Table B holds the same points as the rows below and some others, measured another way and shuffled. Each row below is followed by which row of B it is.
B:
1: [ 106  105  -11  -89  -48   46   49   -3  131  -34  -30   64  -38  -97
 -203  -30 -117  168 -141 -254  -65   39   -1  -25  254   64   51  184
   16 -108  145   -7 -299 -105  -45]
2: [  73  186  162  -79  -79  204 -165  -18  -20   25  145   91 -131  -88
  166   11 -144  -64   64   76  250  -59   71 -123  114 -114 -174  -34
 -107 -155  -47  189 -235   63  -17]
3: [ 161  243  148 -205 -104  234 -305  -32  -28   17  146   58 -231 -194
  195   40 -127  -48  -85  105  116  -48  112  -84  185   50 -211  -44
  -59 -174   48  158 -201   26   73]
4: [ -26 -177  -58  126   35 -217  399  -53   62   35 -169    0   83  211
 -251  -46  -53  115  100 -111  130   15    3  -37  -38 -176  130   86
  -62   72  -64  -54   -2   57  -80]
5: [ 134 -148   -2  -22   11  -34   48  -24   95  -85  -39 -144  -22 -133
  126   15   59  -34  -70   46    6  -34  187   31 -226    6 -187   32
   18 -105    4  111   27  212  203]
6: [ -19   53  -13   70  -28   29  244 -204 -114   58  258  108  165  198
  -67   10 -238  -30  425  -94  390 -137  169 -148    7 -309   38 -113
 -147   62 -164   89 -152  103 -297]
7: [ 215   65    8 -186  -77   51 -104 -117   -5  -23   97  -40 -117 -219
   27   31  -77   -6 -172  -84 -109  -19  141   69  146  223  -85   10
   25  -51  152  -16  -99   13   80]
8: [  17 -170   78   80   22  -95  122   23   47   11 -153  -78  -80   45
  110  -19   46  -49   26  185  197  -14   62  -39 -218 -170 -140   -6
  -79  -62 -128  118   77  216  160]
9: [ -84   49  -45  138   15    2  362  -62   59   17   67  150  205  268
 -264  -42 -207  151  353 -224  344  -69   46 -203   52 -402  126   81
 -121  -20 -136   95 -284   16 -313]
10: [ 110 -140  -84  -33    7 -166  208 -156  -37   20  -38  -93   -4   69
  -89   25  -33   29   19   -2   16  -37  168   27  -71   15   14  -38
  -11   91   -5  -59  138  117   35]
11: [ -17  124  139  -11  -56    2   43  -20  -70  154  -81  151 -187  164
  -92  -24 -168   39   62   95  270   13  -90 -140  254 -167   42  -14
 -151    4  -80   18 -113  -53 -107]
12: [ 162 -198   36  -34    2  -52    1   31  151 -103 -119 -174  -77 -246
  149  -10  113  -43 -226   19  -99   21  118  108 -203  125 -204   93
   50 -143   79   85    3  197  305]
13: [ 178 -193  -60   -8    5  -33  121  -39  194 -178   29 -161  126 -291
   46  -20   61  -14 -139 -251 -159   -4  174  149 -190  149 -133  151
   84 -127  143   58 -149  169  165]
14: [ 146   41  -11 -168  -52  -93    7 -179 -159  120  -15  -22 -204   78
  -63   62 -109   20  -49  142   39  -31  129  -22  159   98   11 -121
  -45  113   16  -95  165    9   24]
15: [  10 -311 -153  161   69 -298  519 -105  105  -35 -149  -95  213  164
 -282  -49    0  108   98 -224   24    4   88   54 -184 -113  135  110
   -3  104  -27  -90   50  125  -44]
16: [  41 -146   80  102  -13  -30  148   54  173  -69  -80  -24   47 -144
   24  -74   10  -25  -59 -155   64   39  -27   55  -84  -54  -78  157
  -34 -130   29   92 -220  119   82]
17: [  56   24  136  -48  -34    3  -62   53   28   63 -165   19 -240   -2
   57  -14  -28   12 -116  180  134   27  -31  -74   73  -58 -108   28
  -76  -99  -34   80  -30   53  138]
18: [  -1 -247   41  125   34 -205  255   47  106   18 -275  -66  -49   76
  -60  -57   53   28  -60   45   94   52  -40   18 -141 -113  -17   97
  -52  -11  -56    9   55  139  135]
19: [ 177  179  217 -226 -123  130 -347    0  -63   90  -17   42 -393 -226
  187   20  -81  -75 -281  188    9   36  -23    4  280  204 -175  -32
  -53 -115  103   42  -89  -31  178]
20: [ 206  125   94 -222 -110   66 -207 -138 -116   65  109    1 -240 -178
  104   46 -116  -77 -161   69  -24  -22  105   48  226  231 -102  -90
  -29   -8  111  -26  -25   -2   81]
21: [ -61 -180  101  110   32 -219  216  -11  -78  150 -269  -23 -173  290
    9  -16    2  -33  105  337  320    0  -22 -101 -138 -266  -25  -91
 -152   79 -222   26  243  173   87]
22: [  76  111  114  -92  -64   28  -69   41   40   69 -140   81 -241  -28
  -74  -22  -88   85 -172   40   51   59  -76  -62  256   24  -14   83
  -55  -90   56   10 -140  -73   51]
23: [ -33 -203   46  201   14 -120  329   39  174  -46 -113   16  143   -8
 -108 -110  -25   12   46 -245  123   47  -80   43  -81 -153   33  186
  -63  -66  -10   41 -239   98  -34]
24: [-114   81   29  104   14  -20  252  -31  -35  110  -55  146    1  391
 -167   -7 -178  124  343  111  458  -70   34 -298   35 -476   57  -30
 -175   -3 -250  125  -79   46 -212]
25: [  82  -97   89   25  -29  -10   45  -30   48  -23   17  -32  -20 -129
  110  -28  -24  -89  -20  -28   95   -9   54   49  -66  -10 -119   28
  -51  -77    5   80 -110  145   86]
26: [ -72 -287  -56  150   78 -375  463  -86  -70  149 -327  -59  -44  438
 -215  -15   -2   76  160  215  248    0   25  -85 -173 -278  124  -63
 -111  201 -215  -94  351  149    7]
27: [ -12 -218  -72  190   45 -148  441   23  247 -102 -131   -5  243   16
 -274 -103  -24  139   33 -399   18   50  -34   39  -71 -136  110  269
   -8  -63   43    2 -278   49  -78]
28: [  39 -281 -139  134   36 -256  481 -163   60  -32  -27  -70  247   88
 -247  -47  -48   49  130 -304   16  -12   98  100 -123  -48  143   77
   -9  127   20 -110  -19  107 -105]
29: [  35   29    6  -40  -27  -99  153  -74  -38  108 -116   64 -116  167
 -204   -6 -125  113    4   10  114   15   -5  -80  191  -67   99   14
  -73   60  -13  -69  -11  -48  -71]
30: [  93 -218 -120   52   14 -207  348 -148   57  -35  -32  -83  147    6
 -201  -27  -36   54   10 -257  -60    1  108  106  -53   54   97   80
   18   86   70 -108  -15   79  -33]
31: [  64   27  -10  -74  -45 -148  154 -171 -155  163  -54   59 -134  197
 -201   14 -158   55   34   35  111   -5   26  -38  236    4  138  -77
  -86  165  -12 -143   88  -55 -110]
32: [  23   67   91  -52  -32  -70   48  -18  -58  145 -181   79 -239  181
 -109   -3 -105   82  -32  169  181   26  -48 -124  196 -106   35  -16
 -105   23  -62  -17   31  -40   -4]
33: [  58 -153   82  139  -39    0  197   37  237 -118   35   24  185 -293
  -40 -130  -39  -53  -78 -461  -28   68  -88  168   18   54  -14  254
  -15 -142  152   45 -459   58  -19]
34: [ 143  -87   15  -93  -20  -64   -7 -103  -39    7  -17 -112 -128  -62
  109   39    1  -58  -66  145   33  -41  176   25  -98   64 -136  -76
  -15   -3   -3   27  132  162  165]
35: [ 134  122   -5 -157  -67  -14    6  -95  -25   60  -23   58 -146   -5
 -179   12 -144  125 -126  -91  -33   18   27  -27  311  117   70   43
  -15   11  113  -85 -102 -114  -46]
36: [ 195  208  168 -263 -104  167 -374  -28  -84   68   38    2 -381 -178
  237   64  -72  -64 -202  286   60  -30  104  -64  175  136 -238  -95
  -47 -132   44  107   -7   35  202]
37: [  -4  122  107    1  -59   15   86  -19  -10  106  -48  161 -102  108
 -154  -44 -180   72   47  -60  212   27  -99 -109  274 -132   76   55
 -120  -23  -20    7 -219  -79 -147]
38: [   5  171  175  -61  -60  100 -111   41  -38  116  -80  115 -263  112
   59    4 -118   21   31  255  307  -13  -23 -209  152 -211 -108  -40
 -141 -108 -119  140  -80   17   20]
39: [  24 -139   78  123  -15  -55  192   50  182  -50  -89   17   67 -121
  -60 -100  -21    3  -64 -244   47   62  -84   67    4  -41   -9  193
  -44 -105   61   39 -280   65   19]
40: [   1 -284 -121  189   42 -273  543 -106  121  -31  -96  -33  264  104
 -328  -88  -49   95   97 -389   11   32    6   96  -64  -74  199  164
  -12  103   35 -125 -112   57 -137]
41: [  92 -207   60   62    0  -69  116   74  207  -97 -142  -92    1 -224
   49  -69   77  -23 -187 -138  -62   59  -11  122 -126   64 -114  186
   14 -144   90   62 -157  139  200]
42: [ 219  214  165 -285 -116  162 -388  -57 -108   77   54    3 -391 -208
  225   68  -83  -76 -227  259   26  -20  103  -30  220  197 -220 -109
  -40 -105   76   71   -7   16  189]
43: [  40 -246 -142  162   26 -194  501 -111  177 -104    2  -27  337  -23
 -324  -89  -67  102   69 -539  -64   23   42  130  -34   -6  180  216
   25   44  114 -104 -252   43 -155]
44: [ -73   60   18   93  -24  -58  297  -91  -47  114    7  161   62  285
 -246  -40 -219   98  272 -103  330  -29  -32 -162  174 -300  153   12
 -151   61 -122    4 -171  -29 -282]
45: [ 205   95  135 -168  -84  160 -261   40  118  -67   33  -23 -191 -368
  173   -5  -20  -36 -290  -44  -96   24   51   60  126  208 -216  101
   19 -223  169  112 -242   33  208]
46: [ 114 -181  -54    0    9 -130  181 -129    4  -26    3 -114   39  -21
    8   15   -4  -33   19  -23   24  -45  179   59 -157   11  -58  -24
   -6   37   -4    0   85  173   80]
47: [  71 -228   87   54    3 -158  115   53  114   -5 -242  -98 -113  -96
   35  -58   83  -32 -201   30  -19   74  -45  104 -101   58  -80  104
  -22  -53   39   -2   19  128  220]
48: [ 175   40   40 -220  -57  -54 -136 -158 -189  124  -32  -69 -318   33
  106   94  -53  -44  -98  337   64  -54  181  -39   66  110 -116 -192
  -44   69  -27  -27  274   84  161]
49: [ 166 -273  -80  -22   30 -175  163  -87   73  -79 -101 -207    4 -114
   27   14   94  -20 -132   -7 -118  -13  192  128 -245  126 -102   26
   57    3   56  -19  163  209  230]
50: [  45   94   98  -65  -77  -57   52  -56  -62  143  -91  128 -186   71
 -173  -34 -167   62  -79  -34   94   57 -111  -32  349   26  108   30
  -96   51   48  -98 -119 -125  -89]
51: [ 192   97   28 -188  -96   28  -83 -173  -91   50  130   15 -131 -152
  -14   33 -145  -28 -113  -89  -56  -17  100   67  256  227  -13  -44
  -13   26  142  -77  -89  -36  -12]
52: [  49 -144 -102   37   22 -196  321 -128    3   29  -90  -38   60  155
 -213   -8  -64   94   68  -94   57  -15   97   -7  -24  -66  100   23
  -24   98  -24  -80   61   65  -55]
53: [ -36  115  159   38  -65   29   76  -19  -52  133   -9  179 -103  126
  -73  -50 -193    4  124    5  319    6 -106 -122  238 -201   40    5
 -167  -16  -79   46 -215  -37 -160]
54: [ 279  -88  105 -170  -70   22 -225  125  272 -139 -192 -134 -228 -570
  100  -56  134   10 -643 -189 -433  156  -58  259  121  496 -182  284
  133 -246  367  -20 -222   -8  414]
55: [  78   60   42 -137  -53 -104    7 -242 -316  226   32   16 -253  247
   26   86 -162  -72  148  360  268  -93  156 -106  113  -65   -4 -293
 -139  197 -148  -64  305   70  -39]
56: [  69   74  148  -59  -77   29  -51   30   43   63  -88   85 -186  -90
  -31  -44  -96   15 -159  -39   56   66 -108   -1  248   49  -22   98
  -72  -82   75    9 -203  -56   34]
57: [  -6  176  178  -24  -61  141  -77   33   -8   74    6  137 -168   64
   72   -7 -145    2   97  140  336  -32  -20 -196  135 -245 -107  -10
 -144 -135 -118  179 -208   35  -45]
58: [ -11   68   77  -38  -41 -119  118  -89 -153  211 -144  114 -225  290
 -164    3 -165   62   73  194  253    4  -60 -144  244 -152  107  -83
 -144  118 -108  -72   91  -54  -96]
59: [  55 -221   84   97   -4 -113  164   17  124  -38 -115  -66    5 -133
   46  -71   38  -73  -92 -101   29   47  -29  115 -116   16  -70  109
  -31  -58   29   23  -97  148  134]
60: [  16  156  181   20  -95  159  -16    9   39   32  123  183  -29  -97
   10  -63 -194  -33   66 -172  234    8  -92  -62  246 -108  -37   84
 -128 -131   19  112 -430  -35 -149]
61: [  26  118   36  -51  -32    3   72  -15   10   74  -83  101 -123  137
 -167   -5 -144  143   17   16  162    3  -10 -152  216 -136   45   52
  -80  -37  -30   25 -122  -59  -83]
62: [ 119 -271   -2   61   -5 -148  205  -91   82  -71   -6 -130  102 -187
   40  -42   32 -104  -71 -187  -63    8   88  193 -165  125  -63   67
   12    5   86  -26  -42  182  112]
63: [ 189   37   86 -144  -66   85 -163  -36   40  -36   47  -51 -153 -261
  155   15  -27  -55 -187   14  -42   -5  108   49   53  160 -182   20
    7 -130  108   76 -109   80  170]
64: [  80 -263   44   92    2 -136  192  -44   83  -44  -59 -106   51 -139
   77  -52   40 -109  -46  -93   22   12   44  144 -179   37  -89   55
  -27  -18   24   18  -31  199  136]
65: [  90  167  168 -135  -83   95 -181   62   16   77 -118   84 -305  -69
   25   -6  -87   49 -194  128   85   51  -68  -88  261   23  -90   54
  -72 -130   45   61 -147  -62   94]
66: [ 125  110  -20 -132  -63   -3   40 -161  -76   62   81   50  -75   29
 -130   31 -168   64    8  -76   48  -35  108  -42  228   55   48  -29
  -38   45   57  -52  -76  -45  -95]
67: [ -12 -304  -21  131   55 -329  378   -6   67   58 -345  -85  -37  191
 -180  -56   49   72  -43   40   60   62  -44   34 -130  -98   85   80
  -47   94  -58  -94  176  113  102]
68: [ 132   40   61 -169  -63  -76  -84 -195 -253  173    6  -33 -287  116
   95   88 -101  -84   14  348  160  -70  161  -49   79   40  -80 -244
  -96  130  -79  -45  287   86   78]
69: [  56  -87  135   19  -36  -66   34  -20   -8   56  -86  -12 -133  -49
   95  -33  -25  -90  -50   96  127   15  -18   36   -4  -13  -89  -13
  -88  -27  -24   30   -9  114  107]
70: [ 142  197  219 -219 -121  119 -324  -39 -148  144    9   59 -407 -102
  208   45 -112  -97 -157  311  143   -8   12  -59  250   94 -173 -128
 -102  -62    3   58    6    4  130]
71: [  65  153  225 -154  -84   37 -236  -31 -191  207  -98   62 -442   89
  176   47 -101  -83  -59  463  273  -15   -9 -138  177  -61 -150 -184
 -158  -11 -113   62  142   41  119]
72: [  60  145  183 -121  -76   36 -160   26  -70  146 -144   83 -358   40
   42    6  -96   13 -130  258  170   27  -64 -113  234  -29  -74  -31
 -113  -56  -32   44  -14  -32   87]

[  94   46 -216 -103 -135  -37   -1 -206  121   54  154  -22  -96  159
 -127    9  -60 -212 -261   -2  119   99 -111 -155  -71   28 -179]
53
[ -13   93  457 -174  292  -40 -739   -4   74  152 -354  187 -272 -239
 -360   53 -128  384  169  157  268  150 -167  377   36  -81  112]
11
[ -99  145  158 -137  377  123 -221   82 -350   -8 -351  146   10 -149
  -50   51    6  386  167  102   47  139  -30  337  213  141   27]
48
[  70  128 -185   97 -141  109  146   43   46  -28  257 -146  -28  200
  183 -159   72 -284 -275  -11 -181  -75   53 -105  -24 -138 -178]
28
[ 156   38 -301 -112 -113  -93   -4 -182  126   57  135  -10 -111  134
 -138   57  -60 -211 -245  -15  152   98 -103 -160  -88   48 -169]
3
[-591   92  529  -66  -91 -147  -14 -267   62   48   -2  487  113 -403
 -251 -157  -27   59  253  269  -17  -92 -386  163  -13  197  -41]
6
[-200  157  535   93  108  -69 -355  218   68   13 -123  287 -103 -294
  -91 -195   69  162  258  146 -159 -187  -97  337  -38 -130   87]
23
[-116  186  262  107  182   60  -63  329 -227 -106 -128  198   26 -120
  101 -160  157  161  188   25 -291 -152   56  270   63   -3   21]
12
[-122  117  170  161   66 -394  -21  332   45  -81  -70  530   14 -457
  -77 -110  146   20  446   67 -223 -376  -82  232 -168   93   95]
33
[ 122  146 -213  128 -117  129  161  123   10  -56  246 -170  -29  233
  235 -162  109 -277 -270  -43 -238  -96  106  -94  -21 -154 -175]
59
[ -73   49  235  -82   24 -343 -282  -10  153   40 -116  462 -130 -277
 -394   21  -28   74  237   50  104  -66 -236  129 -170  149   32]
60
[ -34  155  270   53  229  -15 -383  225   13   41 -189  121 -132 -277
    7  -90   29  202  194  157  -49 -112   -5  353   37 -173   98]
30
[ 573  131 -114   66  470 -225 -572  683 -104  -64 -409  169 -315 -121
 -103  132  111  311  274 -170  -20 -107  236  367  -87 -100  211]
54
[ 123  176 -237   82   24  360  159  134 -209  -71  152 -337   14  340
  362 -152  104 -144 -356  -32 -239   28  196  -32  149 -162 -192]
67
[ -59   56 -148  -74 -220  -75  145 -253  127   30  224   76   -9   98
 -115  -43  -33 -273 -214   27   42   28 -169 -187  -90   96 -207]
2
[-412  185  208  123   89   21  282  157 -277 -119  -20  305  239 -298
  203 -209  164   69  262  160 -344 -234  -52  230  107  138  -39]
5
[ -74   84   68  -97  296 -217 -303   38  -27   73 -306  305  -64 -478
 -167  100  -58  282  338  215  188  -25 -139  346   41   86  115]
66
[ 430   54 -547 -113   92  -29  -81   12  -17   24   -8 -160 -165  218
  -38  165  -36 -102 -262 -101  176  156   81  -97  -26   19 -120]
19
[ 427   35 -521  -49  -31 -207  -61   37  154   22   88  -29 -192  137
 -103  126  -24 -225 -202 -108  145   21   28 -147 -163   -8 -110]
1
[-429   89  638  -73  -25 -195 -263 -140  104   53 -100  527  -22 -345
 -374 -138  -29  139  287  191   11  -75 -353  218  -75  141   15]
9
[  42   69 -482  -21  193 -269  203   67 -120  -19 -119  224   96 -387
   73  146   24   21  232  130   85 -122  -22  125   16  207    6]
51
[-149  134  -15  167   43 -261  146  242   -3  -68   12  344   91 -408
  103 -110  132  -53  312  131 -216 -343  -40  178  -78   48   30]
43
[ -12  140 -165   63 -116  194  207  -19  -50  -39  227 -162   38  211
  212 -157   69 -235 -289   11 -183  -23   40  -96   46  -82 -207]
46
[-217   83 -153  -40  140 -285  227    8 -168  -47 -139  430  170 -440
  -43   67   43   84  340  154    6 -139 -147  157   10  323    2]
37
[ 324   58 -499 -132   57   17  -14  -75  -41   30   23 -153 -110  220
  -29  142  -45 -110 -290  -62  173  176   36 -116   12   50 -155]
42
[ 359   62 -484  -81   51  -35  -19   20   -7    7   27 -110 -133  196
  -20  116  -13 -132 -239  -92  115  104   67 -100  -37   20 -129]
22
[  10  140  565   72  126  -58 -672  241  243   89 -145  157 -304 -209
 -184 -169    2  169  158  118  -37 -127  -64  353  -94 -316  126]
27
[  96   93  149 -201  328  -64 -333  129 -295  -40 -378  310 -107   -7
 -330  130    3  362  168  -97  103  184  -60  227   58  274   23]
31
[  59  109  166 -182  360    0 -362  129 -293  -19 -385  236  -99  -59
 -242  111   -3  387  159  -27  104  176  -43  284  105  195   41]
14
[ 132  113 -283  -28   -9  148   73  -34  -60    1  114 -183  -39  210
  123  -29   13 -149 -284   -9  -20   72   47  -74   53  -52 -174]
17
